Here is a tiny trained network, its code and every weight. The questions are about switching its units off for an input and a class, where a switched-off unit gives its printed mean instead of its output.

import numpy as np


def w(rows, s, z=0):
    codes = np.array(rows[::2]) - 128.0
    scale = np.full(codes.shape[1], s)
    scale[-1] = z or s
    return codes * scale


def f(y):
    return y / 2 * (1 + np.tanh(0.7978845608 * (y + 0.044715 * y**3)))


def log_softmax(a):
    a = a - a.max(-1, keepdims=True)
    return a - np.log(np.exp(a).sum(-1, keepdims=True))


def net(x, mask):
    res = np.array(x, float).reshape(1, 4) / 4 @ E
    y = f(res @ A[0][:, :-1].T + A[0][:, -1])
    res = res + np.where(mask, y, B[0][:, -1]) @ B[0][:, :-1]
    return log_softmax(res[-1] @ U[:, :-1].T + U[:, -1])


A, B = {}, {}
E = w([
[110,122,236,142,121],'x0',
[129,125,127,128,127],'x1',
[241,128,148,106,130],'x2',
[133,131,128,168,254],'x3',
],0.01)
A[0] = w([
[134,131,92,120,100,135],'n0',
[117,127,130,123,127,166],'n1',
[163,124,159,114,109,118],'n2',
[108,127,185,120,74,101],'n3',
[143,130,67,135,178,125],'n4',
[138,132,116,132,114,107],'n5',
[69,126,145,121,104,204],'n6',
[125,125,158,146,149,75],'n7',
[134,127,126,125,131,110],'n8',
[113,140,210,137,196,3],'n9',
[140,129,134,125,123,112],'n10',
[67,129,144,117,109,227],'n11',
[129,127,79,138,171,136],'n12',
[128,126,124,126,125,126],'n13',
[109,128,168,123,88,99],'n14',
[251,131,122,104,159,157],'n15',
[133,135,71,104,84,185],'n16',
[78,128,88,115,158,212],'n17',
[130,131,130,126,128,116],'n18',
[153,124,146,123,113,120],'n19',
[133,131,117,125,119,101],'n20',
[165,127,142,136,109,146],'n21',
[136,127,126,129,127,93],'n22',
[121,131,126,126,131,162],'n23',
[180,120,171,115,99,122],'n24',
[149,128,146,118,117,118],'n25',
[103,128,126,118,131,228],'n26',
[131,120,164,106,101,101],'n27',
[130,130,104,114,111,124],'n28',
[134,132,60,99,74,206],'n29',
[126,124,129,128,128,123],'n30',
[136,127,128,129,126,103],'n31',
],0.019,0.0032)
B[0] = w([
[148,123,154,167,132,156],'n0',
[120,132,120,135,123,136],'n1',
[128,79,153,80,164,165],'n2',
[117,125,65,51,91,190],'n3',
[107,185,76,53,146,191],'n4',
[136,120,144,129,126,131],'n5',
[129,139,51,164,64,191],'n6',
[134,124,153,162,119,151],'n7',
[135,133,129,124,126,127],'n8',
[144,117,207,253,108,207],'n9',
[132,114,139,112,128,131],'n10',
[129,140,49,172,73,194],'n11',
[99,159,83,77,167,179],'n12',
[135,125,126,133,131,128],'n13',
[127,123,79,80,94,170],'n14',
[234,189,154,62,17,255],'n15',
[137,129,184,209,124,186],'n16',
[77,121,89,147,210,187],'n17',
[133,124,129,126,128,127],'n18',
[135,95,145,97,146,148],'n19',
[135,126,141,132,128,129],'n20',
[137,85,154,89,135,158],'n21',
[137,128,132,121,127,125],'n22',
[122,133,121,134,132,134],'n23',
[116,59,169,55,180,187],'n24',
[130,99,146,99,141,145],'n25',
[110,144,103,150,131,153],'n26',
[123,104,117,71,136,159],'n27',
[143,125,144,154,132,143],'n28',
[138,128,196,232,122,202],'n29',
[129,128,127,130,126,128],'n30',
[139,123,130,123,129,126],'n31',
],0.037,0.013)
U = w([
[73,98,132,253,140,254],'0',
[157,172,40,50,62,181],'1',
[199,112,247,152,115,31],'2',
[121,61,125,10,167,52],'3',
[50,153,56,78,245,93],'4',
],0.0046,0.001)

Each question gives the input, the list of numbers given to net, and the class t.
The units are the neurons (one row each of A and B). Each row of codes is followed by its name. A weight is (code - 128) times the scale printed after its matrix; where a second scale follows, it is the last column's (A, B and U).
mask holds one flag per neuron, in row order. A switched-off neuron (its flag False) gives its mean, the last column of its row in B, instead of its output. The means were averaged over made-up inputs and are rounded, as every weight is.
A unit's drop is (log p(t) with every unit on - log p(t) with that unit switched off) / (log p(t) with every unit on - log p(t) with every unit switched off).
The circuit of an input: a set's keep is (log p(t) with only the set's units on - log p(t) with every unit switched off) / (log p(t) with every unit on - log p(t) with every unit switched off). Starting from the 12 units with the biggest drops (on a tie, the unit counted first), units are removed one at a time, each time the one whose removal leaves the highest keep (on an exact tie, the one counted first), for as long as the keep stays at least 0.8.
circuit, biggest first: the units of the circuit, biggest drop first
top k neurons: the k neurons with the biggest drops, biggest first
drop of u: that unit's drop, to one decimal
input [0,-7,1,-5], class 2: circuit, biggest first : (n29)
input [3,-2,6,0], class 3: top 2 neurons : (n29; n24)
input [2,4,-3,1], class 0: top 2 neurons : (n15; n4)
input [8,-2,-8,1], class 0: top 2 neurons : (n9; n15)
input [7,-4,-4,1], class 0: top 3 neurons : (n9; n15; n4)
input [8,5,1,-6], class 3: top 2 neurons : (n24; n15)
input [1,-1,1,-5], class 3: top 3 neurons : (n9; n15; n3)
input [-2,-8,8,0], class 2: top 2 neurons : (n15; n3)
input [8,-6,5,0], class 3: top 3 neurons : (n24; n3; n29)
input [2,-6,1,2], class 2: drop of n11 : 0.2
input [-3,-6,-1,-2], class 0: drop of n15 : 0.4
input [5,-2,-7,1], class 0: drop of n26 : 0.0
input [2,3,1,-1], class 3: drop of n6 : 0.1
input [-4,-3,4,0], class 2: circuit, biggest first : (n3)
